Below are the code and all the weights of a small trained network. Each question names an input and a class and asks about switching units off, where a switched-off unit gives its printed mean instead of its output.

import numpy as np


def w(rows, s, z=0):
    codes = np.array(rows[::2]) - 128.0
    scale = np.full(codes.shape[1], s)
    scale[-1] = z or s
    return codes * scale


def f(y):
    return y / 2 * (1 + np.tanh(0.7978845608 * (y + 0.044715 * y**3)))


def log_softmax(a):
    a = a - a.max(-1, keepdims=True)
    return a - np.log(np.exp(a).sum(-1, keepdims=True))


def net(x, mask):
    res = np.array(x, float).reshape(1, 7) / 4 @ E
    y = f(res @ A[0][:, :-1].T + A[0][:, -1])
    res = res + np.where(mask, y, B[0][:, -1]) @ B[0][:, :-1]
    return log_softmax(res[-1] @ U[:, :-1].T + U[:, -1])


A, B = {}, {}
E = w([
[106,131,118,181,34,60,50,129,173,79,55,111],'x0',
[47,159,212,60,113,106,131,219,135,156,136,118],'x1',
[120,108,161,213,180,145,122,95,111,103,139,83],'x2',
[109,88,94,108,131,199,177,112,172,167,59,225],'x3',
[94,57,244,124,97,131,112,101,196,82,57,147],'x4',
[50,52,173,157,173,34,140,170,65,207,140,112],'x5',
[102,150,52,159,124,96,63,146,122,107,95,88],'x6',
],0.011)
A[0] = w([
[146,142,40,211,157,170,120,111,115,121,123,110,145],'neuron 0',
[122,38,211,132,123,195,143,109,147,122,86,173,83],'neuron 1',
[170,155,82,53,98,253,144,126,147,127,119,175,116],'neuron 2',
[107,148,32,156,102,100,128,143,139,152,105,156,3],'neuron 3',
[132,125,182,170,52,87,71,115,159,67,65,98,12],'neuron 4',
[234,180,62,128,113,205,142,111,140,105,152,135,55],'neuron 5',
[159,4,188,170,140,170,150,98,142,122,83,168,131],'neuron 6',
[124,124,34,83,99,109,105,128,139,129,93,146,112],'neuron 7',
[157,156,93,213,158,159,127,114,114,122,148,112,106],'neuron 8',
],0.015,0.0041)
B[0] = w([
[106,157,93,209,140,163,151,145,131,127,131,84,218],'neuron 0',
[105,47,126,126,158,196,133,126,137,156,124,146,246],'neuron 1',
[144,223,138,77,137,142,125,107,120,120,121,159,252],'neuron 2',
[120,102,64,99,99,107,127,158,111,155,127,124,184],'neuron 3',
[146,134,187,151,81,74,125,121,166,78,114,120,239],'neuron 4',
[196,159,119,83,149,108,114,44,105,102,166,161,240],'neuron 5',
[136,3,106,97,127,150,116,97,133,135,147,144,248],'neuron 6',
[135,131,98,114,100,96,140,136,107,147,121,178,189],'neuron 7',
[110,134,122,161,146,150,118,163,144,122,121,61,193],'neuron 8',
],0.013,0.021)
U = w([
[115,61,165,117,163,186,158,103,146,130,113,178,70],'0',
[128,118,193,157,75,63,114,142,167,56,76,134,251],'1',
[140,137,48,135,89,75,152,161,90,138,94,164,129],'2',
[163,153,81,215,169,129,143,121,96,85,163,69,51],'3',
[82,174,197,66,137,187,186,167,161,140,57,213,44],'4',
[99,122,254,84,222,70,194,195,42,194,222,105,188],'5',
[207,200,100,111,155,176,156,65,119,72,130,171,131],'6',
],0.0095,0.0025)

Each question gives the input, the list of numbers given to net, and the class t.
The units are the neurons (one row each of A and B). Each row of codes is followed by its name. A weight is (code - 128) times the scale printed after its matrix; where a second scale follows, it is the last column's (A, B and U).
mask holds one flag per neuron, in row order. A switched-off neuron (its flag False) gives its mean, the last column of its row in B, instead of its output. The means were averaged over made-up inputs and are rounded, as every weight is.
A unit's drop is (log p(t) with every unit on - log p(t) with that unit switched off) / (log p(t) with every unit on - log p(t) with every unit switched off).
The circuit of an input: a set's keep is (log p(t) with only the set's units on - log p(t) with every unit switched off) / (log p(t) with every unit on - log p(t) with every unit switched off). Starting from all 9 units, units are removed one at a time, each time the one whose removal leaves the highest keep (on an exact tie, the one counted first), for as long as the keep stays at least 0.8.
units of the circuit, in order: the units of the circuit, biggest drop first
unit that matters most: the unit with the biggest drop
top k neurons: the k neurons with the biggest drops, biggest first
drop when u is switched off: that unit's drop, to one decimal
input [2,7,4,8,1,-7,2], class 4: units of the circuit, in order -> neuron 1; neuron 2; neuron 0
input [6,5,-7,-1,7,-6,-7], class 1: units of the circuit, in order -> neuron 4
input [1,6,3,1,4,-8,-3], class 4: units of the circuit, in order -> neuron 2; neuron 1; neuron 5
input [-3,7,3,-7,6,8,-7], class 0: units of the circuit, in order -> neuron 1; neuron 6
input [0,-2,-4,-5,2,2,-3], class 1: units of the circuit, in order -> neuron 1; neuron 5
input [1,8,1,-1,2,5,-7], class 0: top 2 neurons -> neuron 1; neuron 2
input [-5,8,2,4,-3,1,5], class 5: top 2 neurons -> neuron 2; neuron 1
input [3,-5,-2,1,-1,8,-1], class 2: top 2 neurons -> neuron 1; neuron 4
input [6,-5,4,-1,-6,-7,7], class 3: top 2 neurons -> neuron 0; neuron 8
input [5,-6,-8,5,5,2,7], class 2: top 2 neurons -> neuron 3; neuron 7
input [0,8,-3,-5,-2,-5,6], class 1: top 2 neurons -> neuron 5; neuron 2
input [0,8,-6,-1,3,1,3], class 1: top 2 neurons -> neuron 2; neuron 1
input [-8,-6,8,4,4,-4,-1], class 0: top 2 neurons -> neuron 6; neuron 1
input [-5,-2,-1,4,-1,6,8], class 2: unit that matters most -> neuron 3
input [-8,-8,4,4,-4,2,1], class 3: top 2 neurons -> neuron 0; neuron 8
input [4,3,7,-4,4,-4,-5], class 1: drop when neuron 7 is switched off -> 0.0
input [-1,-1,-3,1,-1,5,2], class 2: drop when neuron 0 is switched off -> -0.1
input [4,5,0,-3,-2,-1,-5], class 1: drop when neuron 1 is switched off -> 0.1
